Here is a tiny trained network, its code and every weight. The questions are about switching its units off for an input and a class, where a switched-off unit gives its printed mean instead of its output.

import numpy as np


def w(rows, s, z=0):
    codes = np.array(rows[::2]) - 128.0
    scale = np.full(codes.shape[1], s)
    scale[-1] = z or s
    return codes * scale


def norm(h):
    return h / np.sqrt((h * h).mean(-1, keepdims=True) + 1e-5)


def f(y):
    return np.maximum(y, 0)


def log_softmax(a):
    a = a - a.max(-1, keepdims=True)
    return a - np.log(np.exp(a).sum(-1, keepdims=True))


def net(x, mask):
    res = np.array(x, float).reshape(1, 6) / 4 @ E
    u = 0
    for l in range(2):
        y = f(norm(res) @ A[l][:, :-1].T + A[l][:, -1])
        res = res + np.where(mask[u : u + 10], y, B[l][:, -1]) @ B[l][:, :-1]
        u += 10
    return log_softmax(norm(res)[-1] @ U[:, :-1].T + U[:, -1])


A, B = {}, {}
E = w([
[91,135,252,182,203,102,99,79],'x0',
[199,50,114,179,157,50,201,145],'x1',
[126,127,133,130,123,127,129,129],'x2',
[133,131,127,128,128,129,125,129],'x3',
[114,108,36,228,109,119,38,63],'x4',
[127,123,132,132,124,131,126,131],'x5',
],0.0024)
A[0] = w([
[134,103,64,221,120,81,96,49,85],'L0N0',
[126,118,122,74,81,220,96,112,81],'L0N1',
[155,74,127,137,131,110,180,100,8],'L0N2',
[222,2,120,172,151,49,196,118,55],'L0N3',
[78,112,201,173,228,71,100,72,86],'L0N4',
[75,141,125,86,149,176,116,87,7],'L0N5',
[82,173,84,175,111,132,83,81,91],'L0N6',
[151,171,210,45,162,145,242,176,123],'L0N7',
[178,105,37,96,53,138,159,163,94],'L0N8',
[62,205,146,79,110,211,61,65,52],'L0N9',
],0.0035,0.0017)
B[0] = w([
[127,63,169,2,178,154,100,136,213],'L0N0',
[115,156,101,184,160,69,147,160,176],'L0N1',
[90,179,133,120,138,147,104,178,150],'L0N2',
[8,227,80,134,167,53,82,192,236],'L0N3',
[217,183,119,155,30,200,209,93,221],'L0N4',
[101,106,124,162,127,90,162,147,149],'L0N5',
[158,64,149,61,177,123,135,151,179],'L0N6',
[120,55,114,100,121,130,21,83,254],'L0N7',
[165,153,181,196,80,177,201,39,220],'L0N8',
[96,164,84,154,194,29,148,207,207],'L0N9',
],0.0037,0.0038)
A[1] = w([
[112,19,180,51,113,129,101,146,49],'L1N0',
[124,8,90,162,138,180,15,94,42],'L1N1',
[133,61,147,24,144,131,109,118,65],'L1N2',
[71,195,158,142,128,152,58,172,112],'L1N3',
[64,185,100,137,160,31,124,219,22],'L1N4',
[174,133,36,133,25,216,225,109,6],'L1N5',
[105,70,177,30,74,105,114,132,41],'L1N6',
[122,2,121,65,149,138,42,100,56],'L1N7',
[183,76,116,189,180,82,165,182,22],'L1N8',
[166,166,236,217,127,188,125,81,95],'L1N9',
],0.0034,0.0013)
B[1] = w([
[173,40,66,136,145,199,76,110,181],'L1N0',
[138,61,199,43,169,167,130,198,180],'L1N1',
[151,51,100,122,170,141,54,120,185],'L1N2',
[129,113,79,125,112,69,155,143,191],'L1N3',
[51,164,124,166,113,76,98,151,253],'L1N4',
[153,179,253,183,123,140,170,60,217],'L1N5',
[147,72,79,113,197,165,88,136,178],'L1N6',
[188,58,197,66,138,177,91,157,196],'L1N7',
[52,158,85,104,120,128,110,200,153],'L1N8',
[192,144,43,163,36,184,217,85,196],'L1N9',
],0.0039,0.0034)
U = w([
[18,196,77,135,140,18,98,209,250],'0',
[177,2,136,40,167,184,57,139,95],'1',
[198,194,158,177,34,170,223,39,36],'2',
],0.0081,0.0015)

Each question gives the input, the list of numbers given to net, and the class t.
The units are the neurons (one row each of A and B). Each row of codes is followed by its name. A weight is (code - 128) times the scale printed after its matrix; where a second scale follows, it is the last column's (A, B and U).
mask holds one flag per neuron, layer by layer. A switched-off neuron (its flag False) gives its mean, the last column of its row in B, instead of its output. The means were averaged over made-up inputs and are rounded, as every weight is.
A unit's drop is (log p(t) with every unit on - log p(t) with that unit switched off) / (log p(t) with every unit on - log p(t) with every unit switched off).
The circuit of an input: a set's keep is (log p(t) with only the set's units on - log p(t) with every unit switched off) / (log p(t) with every unit on - log p(t) with every unit switched off). Starting from the 12 units with the biggest drops (on a tie, the unit counted first), units are removed one at a time, each time the one whose removal leaves the highest keep (on an exact tie, the one counted first), for as long as the keep stays at least 0.8.
units of the circuit, in order: the units of the circuit, biggest drop first
top k neurons: the k neurons with the biggest drops, biggest first
top k neurons in layer l: the k neurons of layer l with the biggest drops, biggest first
input [7,7,-5,4,-7,-5], class 0: top 3 neurons -> (L0N3 L0N8 L0N0)
input [-7,4,4,7,4,8], class 2: units of the circuit, in order -> (L0N8)
input [-8,6,-8,-7,-6,-5], class 2: units of the circuit, in order -> (L0N8 L1N5)
input [8,-3,0,6,-6,0], class 2: units of the circuit, in order -> (L0N4 L1N9)
input [7,8,-2,-8,-4,-6], class 0: top 2 neurons in layer 0 -> (L0N3 L0N8)
input [6,6,8,-2,7,2], class 1: top 2 neurons -> (L0N0 L0N9)
input [7,-3,5,-6,7,-3], class 1: top 2 neurons in layer 1 -> (L1N1 L1N5)
input [-8,0,8,0,-7,5], class 2: top 3 neurons -> (L0N8 L0N0 L1N5)
input [-6,-2,-8,2,-5,-8], class 2: top 3 neurons -> (L0N8 L0N0 L1N5)
input [8,0,-3,4,8,-7], class 1: top 2 neurons in layer 0 -> (L0N0 L0N8)
input [-8,-7,4,-1,6,5], class 2: top 2 neurons in layer 0 -> (L0N3 L0N8)
input [5,-4,2,2,5,4], class 1: top 3 neurons -> (L0N3 L0N6 L0N0)
input [6,8,6,-5,-7,1], class 0: top 3 neurons in layer 0 -> (L0N3 L0N0 L0N8)
input [3,1,6,-3,3,-7], class 1: units of the circuit, in order -> (L0N0)
input [-1,3,2,-2,-3,-3], class 0: top 3 neurons in layer 0 -> (L0N3 L0N0 L0N6)
input [-4,5,-4,0,1,3], class 0: top 2 neurons in layer 0 -> (L0N3 L0N4)
input [5,-6,-4,-1,7,4], class 1: top 4 neurons in layer 0 -> (L0N3 L0N6 L0N0 L0N4)
input [7,5,-6,3,1,2], class 2: top 2 neurons in layer 0 -> (L0N4 L0N9)
input [7,5,8,-8,8,7], class 1: top 2 neurons in layer 1 -> (L1N1 L1N5)
input [-3,5,-3,-1,0,5], class 0: units of the circuit, in order -> (L0N3)
input [-5,7,6,7,-2,-7], class 0: top 2 neurons -> (L0N3 L0N4)
input [-6,5,4,-4,-2,3], class 2: top 2 neurons in layer 0 -> (L0N8 L0N9)
input [-5,5,8,5,-2,-7], class 0: top 4 neurons -> (L0N3 L0N4 L1N9 L1N4)
input [7,8,1,-2,0,-2], class 0: top 2 neurons -> (L0N3 L0N8)
input [5,5,-3,-2,7,4], class 1: top 2 neurons in layer 0 -> (L0N0 L0N9)
